Here is a tiny trained network, its code and every weight. The questions are about switching its units off for an input and a target symbol, where a switched-off unit gives its printed mean instead of its output.

import numpy as np


def w(rows, s, z=0):
    codes = np.array(rows[::2]) - 128.0
    scale = np.full(codes.shape[1], s)
    scale[-1] = z or s
    return codes * scale


def softmax(a):
    e = np.exp(a - a.max(-1, keepdims=True))
    return e / e.sum(-1, keepdims=True)


def log_softmax(a):
    a = a - a.max(-1, keepdims=True)
    return a - np.log(np.exp(a).sum(-1, keepdims=True))


def net(x, mask):
    ids = ['ΓΛδμπτ'.index(c) for c in x.split()]
    T = len(ids)
    res = E[ids] + P[:T]
    u = 0
    for l in range(3):
        r = res
        for j in range(2):
            rows = slice(3 * j, 3 * j + 3)
            q, k, v = (r @ M[l][rows].T for M in (Q, K, V))
            z = softmax(np.where(np.tri(T) > 0, q @ k.T / 3**0.5, -1e9)) @ v
            o = O[l][rows]
            res = res + np.where(mask[u + j], z, o[:, -1]) @ o[:, :-1]
        u += 2
    return log_softmax(res[-1] @ U[:, :-1].T + U[:, -1])


Q, K, V, O = {}, {}, {}, {}
E = w([
[32,161,241,66],'Γ',
[150,45,187,2],'Λ',
[157,134,64,101],'δ',
[221,107,34,90],'μ',
[61,197,101,124],'π',
[232,240,202,95],'τ',
],0.0072)
P = w([
[116,84,23,187],'0',
[141,120,31,115],'1',
[133,140,51,80],'2',
[132,156,58,59],'3',
[137,160,65,41],'4',
[134,179,82,31],'5',
[150,174,91,29],'6',
[138,187,104,15],'7',
[159,192,112,2],'8',
[171,168,132,35],'9',
[162,183,169,32],'10',
[157,191,191,38],'11',
[206,158,198,49],'12',
[178,152,216,60],'13',
],0.0028)
Q[0] = w([
[100,147,117,69],'L0H0',
[224,222,160,70],'L0H0',
[95,82,49,150],'L0H0',
[195,197,54,81],'L0H1',
[94,8,205,58],'L0H1',
[97,156,117,11],'L0H1',
],0.018)
K[0] = w([
[142,205,137,161],'L0H0',
[241,162,161,184],'L0H0',
[96,151,51,41],'L0H0',
[170,222,80,47],'L0H1',
[129,6,176,136],'L0H1',
[132,148,222,58],'L0H1',
],0.019)
V[0] = w([
[107,77,150,122],'L0H0',
[67,1,110,175],'L0H0',
[144,161,117,119],'L0H0',
[198,136,144,126],'L0H1',
[99,97,94,196],'L0H1',
[159,151,144,229],'L0H1',
],0.009)
O[0] = w([
[115,131,139,92,92],'L0H0',
[114,149,111,1,2],'L0H0',
[138,128,123,154,159],'L0H0',
[156,113,165,148,154],'L0H1',
[98,84,83,112,53],'L0H1',
[65,24,131,154,67],'L0H1',
],0.011,0.0067)
Q[1] = w([
[92,64,111,51],'L1H0',
[134,174,3,82],'L1H0',
[183,106,118,212],'L1H0',
[217,169,66,169],'L1H1',
[90,51,148,139],'L1H1',
[183,113,103,186],'L1H1',
],0.023)
K[1] = w([
[53,153,123,34],'L1H0',
[178,129,2,120],'L1H0',
[190,48,189,115],'L1H0',
[63,190,137,218],'L1H1',
[121,33,139,77],'L1H1',
[61,97,156,148],'L1H1',
],0.021)
V[1] = w([
[168,180,122,43],'L1H0',
[72,100,178,126],'L1H0',
[50,60,126,46],'L1H0',
[136,46,191,29],'L1H1',
[178,1,145,78],'L1H1',
[72,113,165,127],'L1H1',
],0.0075)
O[1] = w([
[117,87,95,168,102],'L1H0',
[180,196,111,114,103],'L1H0',
[220,254,98,212,7],'L1H0',
[172,217,149,131,60],'L1H1',
[206,243,91,136,70],'L1H1',
[149,108,153,126,115],'L1H1',
],0.0082,0.015)
Q[2] = w([
[60,137,129,196],'L2H0',
[48,135,163,1],'L2H0',
[67,151,118,4],'L2H0',
[51,194,150,122],'L2H1',
[137,157,90,81],'L2H1',
[205,172,208,186],'L2H1',
],0.021)
K[2] = w([
[73,30,60,163],'L2H0',
[136,116,252,73],'L2H0',
[172,156,238,103],'L2H0',
[199,100,145,82],'L2H1',
[173,184,181,103],'L2H1',
[148,235,42,91],'L2H1',
],0.018)
V[2] = w([
[4,214,145,77],'L2H0',
[130,106,162,31],'L2H0',
[173,87,43,48],'L2H0',
[241,51,90,97],'L2H1',
[171,116,221,176],'L2H1',
[182,96,148,131],'L2H1',
],0.017)
O[2] = w([
[86,148,93,254,136],'L2H0',
[136,193,49,110,250],'L2H0',
[77,139,42,63,110],'L2H0',
[191,69,78,186,137],'L2H1',
[185,164,200,130,170],'L2H1',
[171,117,139,149,149],'L2H1',
],0.015,0.023)
U = w([
[90,228,121,233,128],'Γ',
[143,253,73,140,148],'Λ',
[75,115,91,176,107],'δ',
[112,96,69,188,2],'μ',
[5,145,132,163,178],'π',
[97,137,163,154,189],'τ',
],0.0045,0.0036)

Each question gives the input, a string of symbols that net reads in full, and the target symbol t.
The units are the heads (3 rows each of Q, K, V and O). Each row of codes is followed by its name. A weight is (code - 128) times the scale printed after its matrix; where a second scale follows, it is the last column's (O and U).
mask holds one flag per head, layer by layer. A switched-off head (its flag False) gives its mean, the last column of its rows in O, instead of its output. The means were averaged over made-up inputs and are rounded, as every weight is.
A unit's drop is (log p(t) with every unit on - log p(t) with that unit switched off) / (log p(t) with every unit on - log p(t) with every unit switched off).
The circuit of an input: a set's keep is (log p(t) with only the set's units on - log p(t) with every unit switched off) / (log p(t) with every unit on - log p(t) with every unit switched off). Starting from all 6 units, units are removed one at a time, each time the one whose removal leaves the highest keep (on an exact tie, the one counted first), for as long as the keep stays at least 0.8.
circuit, biggest first: the units of the circuit, biggest drop first
most important unit: the unit with the biggest drop
heads that matter: for each layer, one digit per head in row order, 1 if its drop is at least 0.15 and else 0, layers parted by /
drop when u is switched off: that unit's drop, to one decimal
input π τ π τ, target π: circuit, biggest first -> [L2H1]
input δ π δ π τ Λ Γ π π π δ, target Γ: heads that matter -> 11 / 11 / 11
input π τ μ δ δ, target τ: circuit, biggest first -> [L0H0, L2H0]
input Γ π μ, target μ: circuit, biggest first -> [L1H0, L2H1]
input μ δ Λ Λ μ δ π τ π Λ δ δ, target Λ: heads that matter -> 11 / 10 / 11
input π π Λ π π π μ π, target μ: circuit, biggest first -> [L2H1, L0H0]
input δ π τ Λ π π δ Γ δ Λ μ Γ δ π, target Γ: circuit, biggest first -> [L2H0, L0H0, L0H1, L1H0]
input Λ Γ Λ, target Γ: circuit, biggest first -> [L1H1, L0H0, L2H0]
input μ δ Λ π Λ Γ, target Γ: circuit, biggest first -> [L2H0, L0H0]
input Λ μ δ π, target π: circuit, biggest first -> [L1H1, L2H1]
input Γ π μ π, target μ: circuit, biggest first -> [L2H1, L0H1, L1H0]
input μ π δ δ μ π μ π Γ μ, target π: heads that matter -> 00 / 10 / 11
input Λ μ π Γ π π τ π δ, target τ: circuit, biggest first -> [L0H0, L2H0, L1H0, L2H1]
input δ Λ π π μ Γ δ, target μ: heads that matter -> 00 / 10 / 01
input π π Γ Γ π μ μ τ μ δ μ, target τ: circuit, biggest first -> [L1H0, L0H0, L2H0, L2H1]
input δ π π, target π: circuit, biggest first -> [L2H1, L1H1]
input π Λ μ δ Λ δ τ μ Λ μ Γ Λ, target Λ: most important unit -> L0H1
input δ Λ Γ μ π τ, target τ: circuit, biggest first -> [L1H0, L0H0, L2H0, L2H1]
input δ π τ π, target τ: circuit, biggest first -> [L0H0, L2H0]
input δ π τ π π δ π π μ δ π Λ π τ, target π: heads that matter -> 10 / 00 / 01
input Λ Γ μ τ, target τ: most important unit -> L0H0
input Λ τ δ Λ δ δ Λ π μ Γ δ μ, target Γ: drop when L0H1 is switched off -> 0.3
input Λ Γ μ Λ, target Γ: drop when L1H1 is switched off -> 2.1
input Γ π δ Λ μ Λ τ Λ π Λ π π, target Λ: drop when L2H0 is switched off -> 1.5
input τ Λ Λ Λ μ π δ μ Λ Λ μ, target Λ: drop when L0H0 is switched off -> 0.4
